Here is a tiny trained network, its code and every weight. The questions are about switching its units off for an input and a class, where a switched-off unit gives its printed mean instead of its output.

import numpy as np


def w(rows, s, z=0):
    codes = np.array(rows[::2]) - 128.0
    scale = np.full(codes.shape[1], s)
    scale[-1] = z or s
    return codes * scale


def norm(h):
    return h / np.sqrt((h * h).mean(-1, keepdims=True) + 1e-5)


def f(y):
    return y / 2 * (1 + np.tanh(0.7978845608 * (y + 0.044715 * y**3)))


def log_softmax(a):
    a = a - a.max(-1, keepdims=True)
    return a - np.log(np.exp(a).sum(-1, keepdims=True))


def net(x, mask):
    res = np.array(x, float).reshape(1, 4) / 4 @ E
    u = 0
    for l in range(4):
        y = f(norm(res) @ A[l][:, :-1].T + A[l][:, -1])
        res = res + np.where(mask[u : u + 4], y, B[l][:, -1]) @ B[l][:, :-1]
        u += 4
    return log_softmax(norm(res)[-1] @ U[:, :-1].T + U[:, -1])


A, B = {}, {}
E = w([
[254,89,134,196,38,74,173,69,86],'x0',
[34,212,34,207,117,208,221,196,143],'x1',
[105,19,80,167,115,111,53,134,155],'x2',
[58,123,145,39,94,165,162,73,234],'x3',
],0.0081)
A[0] = w([
[70,69,65,137,152,76,106,144,147,3],'L0N0',
[61,2,72,188,101,97,32,126,140,49],'L0N1',
[188,165,116,194,152,145,71,134,150,41],'L0N2',
[118,124,219,131,202,65,135,28,138,113],'L0N3',
],0.0062,0.0015)
B[0] = w([
[196,254,105,91,238,6,98,95,171,160],'L0N0',
[8,187,135,124,23,86,191,98,53,254],'L0N1',
[121,160,196,139,174,194,42,179,53,141],'L0N2',
[164,158,31,86,133,174,156,154,111,186],'L0N3',
],0.0075,0.0049)
A[1] = w([
[113,161,54,153,107,174,188,166,126,41],'L1N0',
[114,124,150,168,98,118,110,255,88,143],'L1N1',
[99,164,150,137,206,114,110,176,148,179],'L1N2',
[132,156,40,202,166,120,100,150,157,6],'L1N3',
],0.0081,0.0017)
B[1] = w([
[189,139,63,51,168,103,105,146,154,254],'L1N0',
[162,124,193,75,14,140,109,70,174,222],'L1N1',
[147,99,190,185,226,97,19,2,93,202],'L1N2',
[139,140,67,65,132,165,112,93,92,166],'L1N3',
],0.0098,0.004)
A[2] = w([
[177,224,236,73,207,129,194,142,119,89],'L2N0',
[125,171,160,70,128,76,218,79,231,66],'L2N1',
[242,69,103,244,50,118,253,74,150,247],'L2N2',
[49,171,146,156,120,132,117,147,149,221],'L2N3',
],0.0071,0.0014)
B[2] = w([
[132,154,106,202,83,5,162,174,181,194],'L2N0',
[109,109,144,192,82,179,30,65,108,195],'L2N1',
[2,94,129,160,237,120,114,179,145,254],'L2N2',
[143,58,89,225,27,76,168,94,109,150],'L2N3',
],0.0086,0.0073)
A[3] = w([
[160,189,156,133,161,161,97,150,1,2],'L3N0',
[109,90,182,103,168,148,125,144,142,169],'L3N1',
[157,95,170,103,98,109,102,171,124,107],'L3N2',
[124,80,85,82,137,78,142,114,100,199],'L3N3',
],0.011,0.00064)
B[3] = w([
[53,101,114,149,62,177,141,164,160,254],'L3N0',
[92,169,104,90,148,180,87,210,83,180],'L3N1',
[86,198,50,41,69,254,119,116,169,196],'L3N2',
[178,138,101,70,122,51,130,177,107,253],'L3N3',
],0.013,0.0032)
U = w([
[126,172,118,170,85,4,139,110,100,177],'0',
[94,103,137,156,187,101,86,161,105,207],'1',
[97,56,137,144,59,218,113,133,159,128],'2',
[193,159,41,49,147,187,148,163,115,142],'3',
[158,120,153,155,160,124,106,130,98,39],'4',
[211,109,179,141,164,163,170,100,83,2],'5',
],0.012,0.0046)

Each question gives the input, the list of numbers given to net, and the class t.
The units are the neurons (one row each of A and B). Each row of codes is followed by its name. A weight is (code - 128) times the scale printed after its matrix; where a second scale follows, it is the last column's (A, B and U).
mask holds one flag per neuron, layer by layer. A switched-off neuron (its flag False) gives its mean, the last column of its row in B, instead of its output. The means were averaged over made-up inputs and are rounded, as every weight is.
A unit's drop is (log p(t) with every unit on - log p(t) with that unit switched off) / (log p(t) with every unit on - log p(t) with every unit switched off).
The circuit of an input: a set's keep is (log p(t) with only the set's units on - log p(t) with every unit switched off) / (log p(t) with every unit on - log p(t) with every unit switched off). Starting from the 12 units with the biggest drops (on a tie, the unit counted first), units are removed one at a time, each time the one whose removal leaves the highest keep (on an exact tie, the one counted first), for as long as the keep stays at least 0.8.
circuit, biggest first: the units of the circuit, biggest drop first
unit that matters most: the unit with the biggest drop
top k neurons: the k neurons with the biggest drops, biggest first
top k neurons in layer l: the k neurons of layer l with the biggest drops, biggest first
input [-5,-5,-7,-4], class 0: unit that matters most -> L2N0
input [-2,-2,3,-5], class 2: top 2 neurons in layer 2 -> (L2N0, L2N2)
input [6,-8,0,-8], class 2: top 2 neurons -> (L3N0, L3N2)
input [-5,5,-2,-6], class 2: top 2 neurons -> (L3N0, L1N2)
input [4,-7,-5,-3], class 3: circuit, biggest first -> (L3N2, L1N2)
input [-2,7,1,4], class 3: top 2 neurons -> (L1N0, L0N1)
input [8,-8,-2,-7], class 1: circuit, biggest first -> (L2N2, L0N1)
input [-3,-7,-5,3], class 3: top 4 neurons -> (L3N2, L0N1, L0N0, L0N3)
input [-5,1,-8,-7], class 0: top 2 neurons in layer 2 -> (L2N0, L2N2)
input [6,5,5,6], class 1: top 2 neurons -> (L2N2, L1N1)
input [7,-7,5,1], class 1: top 4 neurons -> (L2N2, L1N0, L1N1, L2N0)
input [-2,5,-1,-5], class 2: top 2 neurons -> (L3N0, L1N2)
input [-4,5,-6,-5], class 0: top 4 neurons -> (L2N0, L1N1, L0N3, L2N2)
input [1,7,0,6], class 3: top 2 neurons in layer 1 -> (L1N0, L1N1)
input [-8,1,-8,0], class 0: circuit, biggest first -> (L2N0)
input [3,6,-4,2], class 3: top 3 neurons -> (L1N0, L0N1, L1N2)
input [7,-4,-6,-6], class 1: top 2 neurons in layer 2 -> (L2N2, L2N3)
input [-1,6,3,3], class 3: top 2 neurons in layer 2 -> (L2N2, L2N0)
input [-5,-6,8,-3], class 0: circuit, biggest first -> (L0N1, L2N2)
input [0,-8,-2,-3], class 3: unit that matters most -> L3N2
input [2,7,4,-7], class 2: top 2 neurons -> (L0N2, L3N0)
input [6,0,5,0], class 1: top 2 neurons -> (L2N2, L2N0)
input [-6,3,6,-3], class 0: top 3 neurons in layer 2 -> (L2N2, L2N3, L2N1)
input [4,7,2,-3], class 3: top 2 neurons -> (L1N0, L1N3)
input [5,-1,-6,-8], class 2: top 3 neurons -> (L3N0, L0N2, L0N0)
input [6,-5,0,6], class 1: top 3 neurons -> (L2N2, L1N1, L1N0)
input [7,4,3,0], class 1: unit that matters most -> L2N2
input [6,7,-3,-3], class 3: top 3 neurons in layer 1 -> (L1N0, L1N3, L1N2)
input [0,5,3,-8], class 2: top 2 neurons -> (L3N0, L0N2)
input [3,5,-1,3], class 3: top 2 neurons in layer 1 -> (L1N0, L1N1)
